Each row has a class, written as a number after it.
[ 505  -66  -81  -46  136  248 -280 -141  -83   -4  119 -124  320 -152
  347 -220  -45 -250 -201  -58  348  185 -123 -285  -65 -168  -26  343
  166  340 -189  486  -80  353   72]	7
[   7  152   36   46  -38  136   35   68  229  154  215   74    0  -51
  -85   43 -149 -309 -104  312   79  176  164  -47  -24  -59   27  143
 -109  122   41   57  -23  164   65]	3
[ 103  133   54  -93 -138 -126   48  136   83 -101   62  -45 -153  104
 -194  -37  -53 -187   29   25  -20  260   -8  104  -39   24    6  -27
   67  273  140   49 -167 -101   67]	0
[ -23  -64  -99 -101  -29  186  183   65  131  280  -11  214  243 -127
   -4 -115  319  135 -149  160  -52  249  174 -308  -55 -190   14  284
 -139 -184   56  180  113 -165  203]	4
[-201 -217   95  -80  137 -201   78  218  -61  359  -79   41 -290  133
 -384   -8  -93  412  319    4 -303  -62  -35  260   86  -79   15 -356
 -250 -141  211 -267  319 -463   37]	0
[ 252  148 -166  -26  -55    2 -137  -49  -27 -239  -15   19  317  -27
  199  -82  134  -30 -206 -100   -7  256  -16 -188  -22   43    8  158
  159  184 -146  145 -236  172   22]	7
[ 231 -277   30  -94  362   65 -323 -123 -217  315   -3 -130  182 -100
  254 -179 -126   41   87 -100  279 -161 -229  -46    9  -82 -139    9
  116  132  -90  205  220  201  -15]	0
[-388  302   66  228  -10  201  657 -263  406  160  -11   85   16 -211
    2 -128 -223 -294 -250  515  210 -154  407 -360   81  114 -150  284
 -209 -462 -310 -225 -252  321 -155]	6
[   7 -162   51  -18   44 -294 -128  110 -142  -81  -18  -75 -142   66
 -331  144 -184  273  234 -189 -338  -31  -31  257   23   23  154 -470
  -29  -28  168 -334  -22 -214   20]	4
[  11 -168  116  -31   23  -37 -512   61  -21 -166  292    9  184   -3
 -338   40 -401 -643   69   24  219 -155  -60  168  -71  282  168  -91
  301  139  324  -96   18  249  185]	7
[-162  -14   51  123   28  315  210   42  260  245  157  166   37 -153
 -130   45  -47 -141  -46  315   39   97  232 -257    5 -183  109  121
 -228 -273  -89   -2  121   72   87]	7
[   0    8   90  -12  -16 -201 -100   54   88   -3  164 -176 -106  106
 -204 -159 -484 -379   78   57  100 -135  -22  246  -50  277    3 -149
  191  209  189 -262 -160   45  -43]	4
[ 331 -141 -120 -166  157 -118  149  -86 -234  334 -266  -67  -18   28
   49 -318  143  645   73 -197 -185  146 -162  -69  122 -288 -189   -5
 -104  114   63  307  168 -510   58]	0
[ 230 -285   87 -154  411 -253 -321  -89 -209  281   57 -283  185  -65
   27 -280 -271  -75  150 -164  208 -115 -215  -35  -68  152 -120 -219
  165  122    9 -162    1  145  -53]	0
[ -49   80 -261  163  -88  124 -154 -498  -55 -460 -286 -100  122  -37
    2 -357 -126 -411 -172 -147  408 -551  -20  -52   95  387 -426  535
  467  -85   42  214  278   66   23]	3
[ -82 -381 -114  -59  131  137 -355  -51 -100  136  -68  185  335  -72
  -60 -139  157  122   46 -157   50 -218  -83 -160  -36  -40  -37  161
   77 -218  149  126  497 -167  237]	5
[ 100 -309  110 -206  184 -271 -434  174 -268  -36    9  -82   57   71
 -200   85  -91  214  316 -262 -165  -16 -253  333   17   80  129 -496
  135   56  152 -242   41 -115  -35]	4
[-583  -80 -266  217 -187  315 -251 -122  148 -391 -123  -51 -168  235
  -51 -311  158 -483   23  -48  414 -700  -68  215  -41  386 -382  655
  213 -271  191   27  857 -248   32]	6
[ 237  225  -98   30   10  247 -107   -3   38 -105    2   47   37    4
  502  -27  245   12 -116   48  133  406 -122 -114   -6 -180  -56  291
   -4  259 -357  376  -25  192 -137]	7
[ 134 -234  133   37  192  -64  121  171 -175  371  -73  -93 -608  240
  -95  117  -92  899  414  -97 -431  151 -188  397  155 -529  -23 -418
 -411  145   48   28  451 -558  -11]	1
[  32 -410   -7 -126  337  -39 -285  -20  -88  385   69  -33  328 -132
   28 -206  -73  101   90 -136   98 -202 -110 -210 -124   -1  -18  -63
  -52 -175   61 -117  216    0   77]	0
[-219  128  119  -62  -25 -141  175  139  248  -57  240   21  264 -110
 -367   88 -151 -505  -67  224   41  142  285 -233 -157  328  196 -137
   97 -232   29 -509 -509  365   12]	1
[  11  563   -5   93 -251 -115  554  -36  193 -296 -124   60 -134    6
  -19   87  -32  113 -163  177 -280  384  237   -2  169  -23    9  -58
  -50   21 -286 -120 -562   82 -181]	6
[-486 -355  302 -113   59 -211 -241  529  316  234  484  324  335  -77
 -736  344 -203 -367  220  183 -221   68  256  -47 -227  229  418 -498
 -147 -418  368 -797   -8   69  239]	0
[ 269    3  170 -198  148 -177  209  192  -26  454    8  -38 -221   30
 -166  -36 -121  350  180  104 -309  410  -20  227   91 -258  144 -375
 -222  190    6 -105 -222 -155  -60]	4
[ 135 -417 -126 -101  313  370 -236 -181 -141  446  -88    7  332 -108
  288 -302  226  222   13  -64  267 -216 -188 -176   55 -292 -202  322
  -23  -71  -18  543  633  -80  174]	5
[-143  173 -145  105 -158  -52   -6  -13   57 -337 -149   72   13  161
  -88   11  124   83   37  -91 -200   70   11  101   89  149  -45   33
   15  -48  -80 -130   32 -171  -94]	0
[-347  238  257   61  -16 -162  300   -2  282    7  211   12  115 -182
 -437  226 -465 -413  -52  405  -54  -23  383  -98  -14  312  186 -300
   16 -399   -5 -636 -539  427  -78]	2
[  88   28   46   39  119  205  151  146  115  382   46  104 -170   73
  100   76   99  336   57  216 -121  313   14   10   65 -361   -5   13
 -369   93 -124  148  219 -157  -18]	1
[  98  278 -105  105  -79  257  230 -186  187  -18   40  -21   37  -35
  290 -173   71 -237 -265  210  281  154   92 -176    4  -84 -146  461
  -48  102 -236  301  -41  261  -52]	2
[ -16  -71  -34  -69  202  231  226   -7  163  420   30   83  202 -206
  202 -180  306   85 -135  224  117  208  110 -407  -76 -209  -69  246
 -183 -228 -218   74  108  166   22]	5
[-115  119 -137   64  -37  107   42 -162  162 -186  -57  -61  104  -39
   38 -346    1 -456 -191   97  355 -218   66 -163  -42  294 -263  448
  220  -71  -29   32   29  155   13]	5
[   6  221 -154  180 -219  237 -110 -163  199 -510   72   58  189  -93
   60  -74   11 -601 -297   97  311   21  134 -187  -69  216  -51  442
  252   14 -117   88  -71  339   43]	4
[  -6 -290 -101  -23  325  242 -156 -124   30  514   32   60  476 -264
  286 -227  104   48 -158  164  222 -119   75 -461 -104  -82 -102  257
  -96 -203 -149   66  279  142  107]	4
[  48  185  -55    4    7  136  251  -51  271  202  161  144  501 -223
   19  -18  -64 -300 -281  351   32  238  346 -460  -48  -33  101  240
  -95  -76 -153   19 -360  391   70]	1
[ -64  261   17   -5 -210  -29  138   34  185 -246  -31   18 -227   84
 -123 -134  -36 -284  -54  111   88  124   38  147    6  186  -75   80
  141   76  -38 -139 -162   47  -75]	4
[  36  342   19  -71  -53  -10  196   22  183 -279   73   85  350 -173
  151   48  180 -285 -203  108  139  432  138 -362  -63  168   24   54
  132 -130 -380 -142 -616  519 -181]	0
[ 225   56  -59  -35  -54 -118  247 -129  -34   30   -8   96  386 -211
 -152   31  -40  184 -210    7 -290  194  228 -390   31 -142  177  -42
  -80 -150   61   25 -484    2  149]	7
[ 200  -83   -1 -126  320 -267  277  -94 -214  329 -293 -213 -138  -37
  108 -245  -14  679  139 -106 -208   50 -116   60  138 -166 -202 -245
  -89  -36 -153  -92  -44 -268 -174]	4
[-186 -180  121  -34    5 -245 -220  181  -36  -61   86 -132 -308  247
 -324  -39 -266  -92  286 -117  -49 -253 -173  432  -34  187   37 -283
   67   85  315 -284  159 -220    2]	5
[ 301  251 -133  -19   13  -90   50 -172 -141 -144 -190  -18  173    8
  152  -37   56  348 -101 -119 -185  284  -40  -92  131  -60  -54   -3
   -7  105 -236   96 -348  -41 -163]	3
[ -22 -167   -7  -28  131 -103 -142  -46  -59  191   66   -1  251 -128
   36 -110 -175 -169   52 -128   83 -264   21 -161 -119  116   80  -96
  140 -144   52 -175  -35   46    7]	6
[ -82 -134 -158   43   95  231 -189  -92   65  281  -29  135  187  -48
    1 -230   67 -199  -83  146  186 -210   49 -101  -32   -1 -101  427
  -53  -45   96  170  520 -121  165]	2
[-269   -9  136   39 -200  101  -48  309  262 -106  237  118 -337  227
 -317   99  -62 -292  190  150  -15  112   -3  363  -37   -8  122   27
 -140  115  225  -84  214 -191   67]	6
[  24 -251  143  -25   79  293 -282  389   -3  215   91  146 -512  241
   47  151  194  275  317   25    8  270 -271  419   27 -424   17   55
 -289  336  106  402  707 -422   80]	6
[ -40 -287 -113  -15  393 -383 -175 -186 -289  280 -192 -245  176  -22
  -62 -243 -218  362  199 -255 -146 -464 -112   36   66  224 -171 -351
   75 -167   58 -403  196 -129  -84]	0
[-312  -37  190   72 -154   -2  152  166  285  206  201  285 -162  -49
 -498  103 -213 -327   41  326  -82  -91  241   89  -42  -12  171  -91
 -115 -224  381 -263  136 -234  230]	4
[ -69   33 -185  105   23   83  230 -411  114  -14  -48   59  613 -394
 -116 -187 -158 -337 -368  160  120 -264  404 -660  -43  229  -38  298
  146 -476  -61 -125 -297  357  156]	7
[  74   51 -171   83   71   14  397 -353  -53  169 -320 -153 -216   90
  159 -412  -15  430  -20  -31  -27 -271  -60   56  178 -181 -385  212
 -143  -62  -89  168  283 -321  -54]	1
[  79 -180  107 -110  264  -33 -286  238   28  412  274  -60  100  -24
  -69   97 -188 -133  118  204  -29  151  -19   59  -78  -10  196 -283
 -137  227   59 -141   14  187   15]	7
[ 138  116 -203   -4  -90  -36  143 -321   31 -114 -134  -68  327 -149
   67 -364 -101 -201 -321   23  168 -166  157 -313    1  184 -227  379
  201  -36  -10  107 -248  148   69]	4
[ 491  277  -49  -78  -70    6  433  -76  -13  138 -228  -11 -342   52
  235 -259   83  388 -103   43  -84  465  -59   81  172 -392 -186  178
 -133  405 -164  501 -144 -235  -54]	4
[ 160  114  -24   -5   23   44  -76  -44 -161 -224 -240  -58 -292  137
  197  -32  115  406   96 -186  -13  112 -282  227  144 -151 -195  -33
   59  136 -201  203  171 -165 -149]	0
[-397  -39   42   38 -143   71   41  189  244   15  151  226  -15   47
 -345   85   30 -195   63  160  -87   18  162    6  -73   65  171   23
 -158 -258  159 -267  142 -137   94]	6
[  55 -233  -56   51  168  218 -176  -81   11  207  111   23  392 -184
   -8  -87 -157 -190  -85   44  142 -139  127 -336  -89  -65   55  246
   30 -191   15  129  146  137  160]	5
[ 197 -129 -150   69  124  133  -25 -242 -177   70 -192 -116  -57    3
   93 -225  -58  230   12 -113   38 -206  -91    6  115 -183 -195  222
  -36   -5   -4  329  331 -214   57]	7
[-130   15   37  100   68  317  223 -131  273  285  112   60   43 -134
   57 -183 -115 -259 -169  370  265  -95  178 -180   19  -65 -101  310
 -195 -155 -114   58  137  208   43]	6
[ 701  286  -15 -100  -27   49   71 -275  -63 -140  -22 -137  138 -105
  200 -178 -211 -162 -226   13  233  401  -99 -134  145 -178 -143  211
  180  587 -160  640 -494  334  -28]	0
[ -30   14 -156    6  170 -117  108 -281  -53  103 -190  -83  397 -204
   99 -219  -78  102 -147  -31   -7 -256  139 -370   35  149 -154   83
   88 -322 -160 -128 -159  196  -73]	5
[ 323  248 -160 -167  -87 -186   94 -220    5 -268  -63  -21  575 -229
  122 -162  180 -201 -354 -124   67  364  119 -491 -103  171   17  143
  296   26 -170   51 -693  359   -2]	4
[-218  -58 -128    6   -8  -96   47 -109   16  -29 -195  -33  -27   10
 -188 -274    1  -53   20  -17   25 -287   55   21   21  260 -166   90
  107 -211  108 -196  209 -201   18]	4
[-317   25  154  -11 -128 -125  181  241   91  -40   21  118 -296  159
 -357  152  -11  232  226   51 -314  107   53  258   72  -33  133 -281
 -224 -198  105 -333  -20 -286  -36]	6
[-177  347  125    5 -175   46  235  251  321 -173  176  202  -29   -6
 -238  194   37 -348  -91  295  -46  456  239  -35  -39   90  217  -12
  -96 -106 -154 -276 -394  217  -80]	3
[ 112  -67 -162  -34  -31   53   38 -172   -9   61  -41   51  323 -107
   48 -246   15  -27 -217   18   72  -73   75 -316    0  -11  -80  301
   10  -21   73  237  -32    3  153]	7
[  22  220  140   27   40  199  484  -38  204  258   54  171   95 -268
   44  145  -83   13 -169  369  -44  285  288 -303   89 -234  151   -7
 -186 -234 -274   58 -397  362  -36]	7
